Here is a tiny trained network, its code and every weight. The questions are about switching its units off for an input and a class, where a switched-off unit gives its printed mean instead of its output.

import numpy as np


def w(rows, s, z=0):
    codes = np.array(rows[::2]) - 128.0
    scale = np.full(codes.shape[1], s)
    scale[-1] = z or s
    return codes * scale


def f(y):
    return np.maximum(y, 0)


def log_softmax(a):
    a = a - a.max(-1, keepdims=True)
    return a - np.log(np.exp(a).sum(-1, keepdims=True))


def net(x, mask):
    res = np.array(x, float).reshape(1, 4) / 4 @ E
    y = f(res @ A[0][:, :-1].T + A[0][:, -1])
    res = res + np.where(mask, y, B[0][:, -1]) @ B[0][:, :-1]
    return log_softmax(res[-1] @ U[:, :-1].T + U[:, -1])


A, B = {}, {}
E = w([
[1,161,59,190],'x0',
[116,87,210,228],'x1',
[103,17,89,68],'x2',
[65,162,209,56],'x3',
],0.0044)
A[0] = w([
[153,150,72,248,184],'neuron 1',
[76,27,80,127,125],'neuron 2',
[100,145,170,160,125],'neuron 3',
[144,118,115,210,107],'neuron 4',
[75,160,200,187,128],'neuron 5',
[129,119,130,124,135],'neuron 6',
[92,154,131,143,108],'neuron 7',
[207,102,155,137,135],'neuron 8',
[150,194,71,81,110],'neuron 9',
[131,117,122,122,120],'neuron 10',
[139,103,159,219,77],'neuron 11',
[87,164,93,207,85],'neuron 12',
[141,71,172,172,156],'neuron 13',
[172,111,180,71,114],'neuron 14',
[41,88,148,82,134],'neuron 15',
[128,113,138,153,110],'neuron 16',
[171,149,80,185,250],'neuron 17',
[153,86,91,97,108],'neuron 18',
[65,33,72,135,152],'neuron 19',
[63,166,219,201,128],'neuron 20',
[164,48,184,188,208],'neuron 21',
[25,201,97,118,131],'neuron 22',
[139,121,138,124,130],'neuron 23',
[181,124,208,100,111],'neuron 24',
[188,107,147,135,133],'neuron 25',
[140,91,153,154,142],'neuron 26',
],0.013,0.0025)
B[0] = w([
[21,92,55,59,253],'neuron 1',
[206,20,203,147,217],'neuron 2',
[169,88,76,126,176],'neuron 3',
[49,109,120,102,193],'neuron 4',
[196,56,36,100,215],'neuron 5',
[133,132,136,115,139],'neuron 6',
[135,150,95,89,160],'neuron 7',
[84,196,116,226,217],'neuron 8',
[50,84,125,159,205],'neuron 9',
[140,120,133,125,138],'neuron 10',
[57,74,100,194,200],'neuron 11',
[96,223,50,83,205],'neuron 12',
[70,115,169,168,207],'neuron 13',
[128,254,103,108,230],'neuron 14',
[59,24,141,96,208],'neuron 15',
[103,119,129,139,149],'neuron 16',
[77,62,54,133,230],'neuron 17',
[187,78,121,69,182],'neuron 18',
[191,4,202,169,223],'neuron 19',
[214,36,8,107,237],'neuron 20',
[56,129,204,197,252],'neuron 21',
[6,185,152,75,228],'neuron 22',
[126,147,127,131,147],'neuron 23',
[186,238,128,165,233],'neuron 24',
[90,175,118,196,195],'neuron 25',
[96,118,169,132,176],'neuron 26',
],0.029,0.0048)
U = w([
[142,154,93,60,1],'0',
[141,116,215,154,61],'1',
[50,108,114,123,193],'2',
[253,91,113,109,198],'3',
[122,232,162,138,174],'4',
[152,155,113,174,54],'5',
],0.0078,0.003)

Each question gives the input, the list of numbers given to net, and the class t.
The units are the neurons (one row each of A and B). Each row of codes is followed by its name. A weight is (code - 128) times the scale printed after its matrix; where a second scale follows, it is the last column's (A, B and U).
mask holds one flag per neuron, in row order. A switched-off neuron (its flag False) gives its mean, the last column of its row in B, instead of its output. The means were averaged over made-up inputs and are rounded, as every weight is.
A unit's drop is (log p(t) with every unit on - log p(t) with that unit switched off) / (log p(t) with every unit on - log p(t) with every unit switched off).
The circuit of an input: a set's keep is (log p(t) with only the set's units on - log p(t) with every unit switched off) / (log p(t) with every unit on - log p(t) with every unit switched off). Starting from the 12 units with the biggest drops (on a tie, the unit counted first), units are removed one at a time, each time the one whose removal leaves the highest keep (on an exact tie, the one counted first), for as long as the keep stays at least 0.8.
circuit, biggest first: the units of the circuit, biggest drop first
most important unit: the unit with the biggest drop
k most important neurons: the k neurons with the biggest drops, biggest first
drop of u: that unit's drop, to one decimal
input [-7,8,6,4], class 4: circuit, biggest first -> (neuron 14; neuron 24)
input [8,6,-6,8], class 0: circuit, biggest first -> (neuron 22; neuron 20; neuron 12; neuron 5)
input [7,4,-6,7], class 0: most important unit -> neuron 22
input [8,-4,8,4], class 1: circuit, biggest first -> (neuron 19; neuron 2)
input [-8,1,8,1], class 4: circuit, biggest first -> (neuron 14; neuron 24)
input [-4,-4,4,7], class 0: 2 most important neurons -> (neuron 21; neuron 15)
input [-3,4,-5,2], class 3: 3 most important neurons -> (neuron 20; neuron 5; neuron 22)
input [7,5,-7,6], class 0: 2 most important neurons -> (neuron 22; neuron 20)
input [1,0,7,5], class 1: 3 most important neurons -> (neuron 20; neuron 5; neuron 15)
input [7,-3,8,-8], class 3: 2 most important neurons -> (neuron 2; neuron 19)
input [0,6,8,-8], class 1: 2 most important neurons -> (neuron 2; neuron 19)
input [-6,-1,-5,-5], class 4: drop of neuron 20 -> 0.2
input [-5,5,5,-5], class 1: drop of neuron 2 -> 0.1
input [-8,-7,7,-8], class 3: most important unit -> neuron 18
input [5,8,7,2], class 3: drop of neuron 5 -> 0.2
